Below is a small trained network, with its code and all its weights. Each question gives an input and a class and asks what happens when units are switched off, that is, made to give their printed mean instead of their output.

import numpy as np


def w(rows, s, z=0):
    codes = np.array(rows[::2]) - 128.0
    scale = np.full(codes.shape[1], s)
    scale[-1] = z or s
    return codes * scale


def norm(h):
    return h / np.sqrt((h * h).mean(-1, keepdims=True) + 1e-5)


def f(y):
    return y / 2 * (1 + np.tanh(0.7978845608 * (y + 0.044715 * y**3)))


def log_softmax(a):
    a = a - a.max(-1, keepdims=True)
    return a - np.log(np.exp(a).sum(-1, keepdims=True))


def net(x, mask):
    res = np.array(x, float).reshape(1, 3) / 4 @ E
    u = 0
    for l in range(2):
        y = f(norm(res) @ A[l][:, :-1].T + A[l][:, -1])
        res = res + np.where(mask[u : u + 11], y, B[l][:, -1]) @ B[l][:, :-1]
        u += 11
    return log_softmax(norm(res)[-1] @ U[:, :-1].T + U[:, -1])


A, B = {}, {}
E = w([
[53,66,126,36,174,214],'x0',
[16,191,95,78,64,101],'x1',
[149,155,1,66,238,63],'x2',
],0.0073)
A[0] = w([
[100,192,147,107,83,168,59],'0.n0',
[158,140,79,87,109,60,55],'0.n1',
[143,134,59,111,186,140,80],'0.n2',
[137,177,192,73,111,115,66],'0.n3',
[81,120,124,36,109,85,41],'0.n4',
[53,153,92,121,151,34,57],'0.n5',
[181,113,119,95,103,152,27],'0.n6',
[32,67,182,97,134,189,102],'0.n7',
[86,111,208,205,2,84,27],'0.n8',
[245,128,118,168,195,164,44],'0.n9',
[4,163,58,70,126,139,4],'0.n10',
],0.0085,0.0047)
B[0] = w([
[115,72,139,96,100,109,146],'0.n0',
[90,131,189,164,208,148,172],'0.n1',
[98,125,174,163,61,82,203],'0.n2',
[132,102,123,109,114,115,115],'0.n3',
[97,161,88,112,112,114,168],'0.n4',
[99,192,135,163,171,184,205],'0.n5',
[163,155,86,130,110,140,100],'0.n6',
[107,118,71,183,130,202,249],'0.n7',
[72,102,120,174,67,89,254],'0.n8',
[147,60,156,19,145,79,211],'0.n9',
[87,160,50,1,120,128,239],'0.n10',
],0.0093,0.0044)
A[1] = w([
[191,114,139,128,160,140,90],'1.n0',
[98,173,98,123,144,95,87],'1.n1',
[90,133,136,96,102,117,82],'1.n2',
[67,164,148,135,96,172,121],'1.n3',
[95,156,100,40,95,126,35],'1.n4',
[126,163,189,170,83,104,63],'1.n5',
[215,91,159,82,138,86,3],'1.n6',
[207,124,173,168,94,93,174],'1.n7',
[190,199,90,164,172,89,170],'1.n8',
[146,88,104,126,181,249,11],'1.n9',
[146,166,185,126,69,59,102],'1.n10',
],0.013,0.0059)
B[1] = w([
[158,147,116,67,136,109,171],'1.n0',
[83,162,162,128,137,179,210],'1.n1',
[230,99,73,113,185,157,157],'1.n2',
[217,68,135,62,166,119,246],'1.n3',
[134,179,67,80,204,165,230],'1.n4',
[93,139,50,197,153,101,189],'1.n5',
[183,41,166,29,48,62,219],'1.n6',
[135,161,31,86,182,90,253],'1.n7',
[85,95,254,131,19,128,249],'1.n8',
[210,229,209,179,134,148,210],'1.n9',
[169,164,86,164,255,133,198],'1.n10',
],0.0092,0.0048)
U = w([
[36,185,246,136,105,78,123],'0',
[197,135,202,148,130,228,122],'1',
[98,6,108,169,36,180,92],'2',
[72,169,46,46,157,179,162],'3',
[105,125,44,201,135,41,156],'4',
[184,76,157,58,131,41,167],'5',
[109,121,147,130,104,125,12],'6',
],0.019,0.011)

Each question gives the input, the list of numbers given to net, and the class t.
The units are the neurons (one row each of A and B). Each row of codes is followed by its name. A weight is (code - 128) times the scale printed after its matrix; where a second scale follows, it is the last column's (A, B and U).
mask holds one flag per neuron, layer by layer. A switched-off neuron (its flag False) gives its mean, the last column of its row in B, instead of its output. The means were averaged over made-up inputs and are rounded, as every weight is.
A unit's drop is (log p(t) with every unit on - log p(t) with that unit switched off) / (log p(t) with every unit on - log p(t) with every unit switched off).
The circuit of an input: a set's keep is (log p(t) with only the set's units on - log p(t) with every unit switched off) / (log p(t) with every unit on - log p(t) with every unit switched off). Starting from the 12 units with the biggest drops (on a tie, the unit counted first), units are removed one at a time, each time the one whose removal leaves the highest keep (on an exact tie, the one counted first), for as long as the keep stays at least 0.8.
circuit, biggest first: the units of the circuit, biggest drop first
top k neurons: the k neurons with the biggest drops, biggest first
k most important neurons of layer l: the k neurons of layer l with the biggest drops, biggest first
drop when u is switched off: that unit's drop, to one decimal
input [-8,3,2], class 0: circuit, biggest first	1.n8
input [1,7,-5], class 3: top 2 neurons	0.n10, 1.n8
input [-3,4,3], class 0: 2 most important neurons of layer 1	1.n8, 1.n7
input [3,1,-4], class 2: top 2 neurons	0.n8, 0.n5
input [5,-4,8], class 5: 2 most important neurons of layer 0	0.n10, 0.n7
input [2,0,-2], class 1: top 2 neurons	1.n9, 0.n7
input [8,-6,5], class 1: 3 most important neurons of layer 1	1.n9, 1.n7, 1.n3
input [1,-2,-5], class 2: 2 most important neurons of layer 0	0.n8, 0.n7
input [3,-4,-1], class 1: top 2 neurons	0.n7, 1.n9
input [6,-5,3], class 1: top 2 neurons	1.n9, 1.n7
input [2,-2,-5], class 2: 2 most important neurons of layer 0	0.n8, 0.n5
input [-7,-8,-3], class 5: top 2 neurons	0.n9, 1.n6
input [-6,-6,-5], class 4: drop when 0.n8 is switched off	0.1
input [2,-2,-7], class 2: circuit, biggest first	0.n8
input [4,1,-7], class 2: drop when 0.n8 is switched off	0.8
input [0,1,-6], class 2: drop when 0.n7 is switched off	0.3
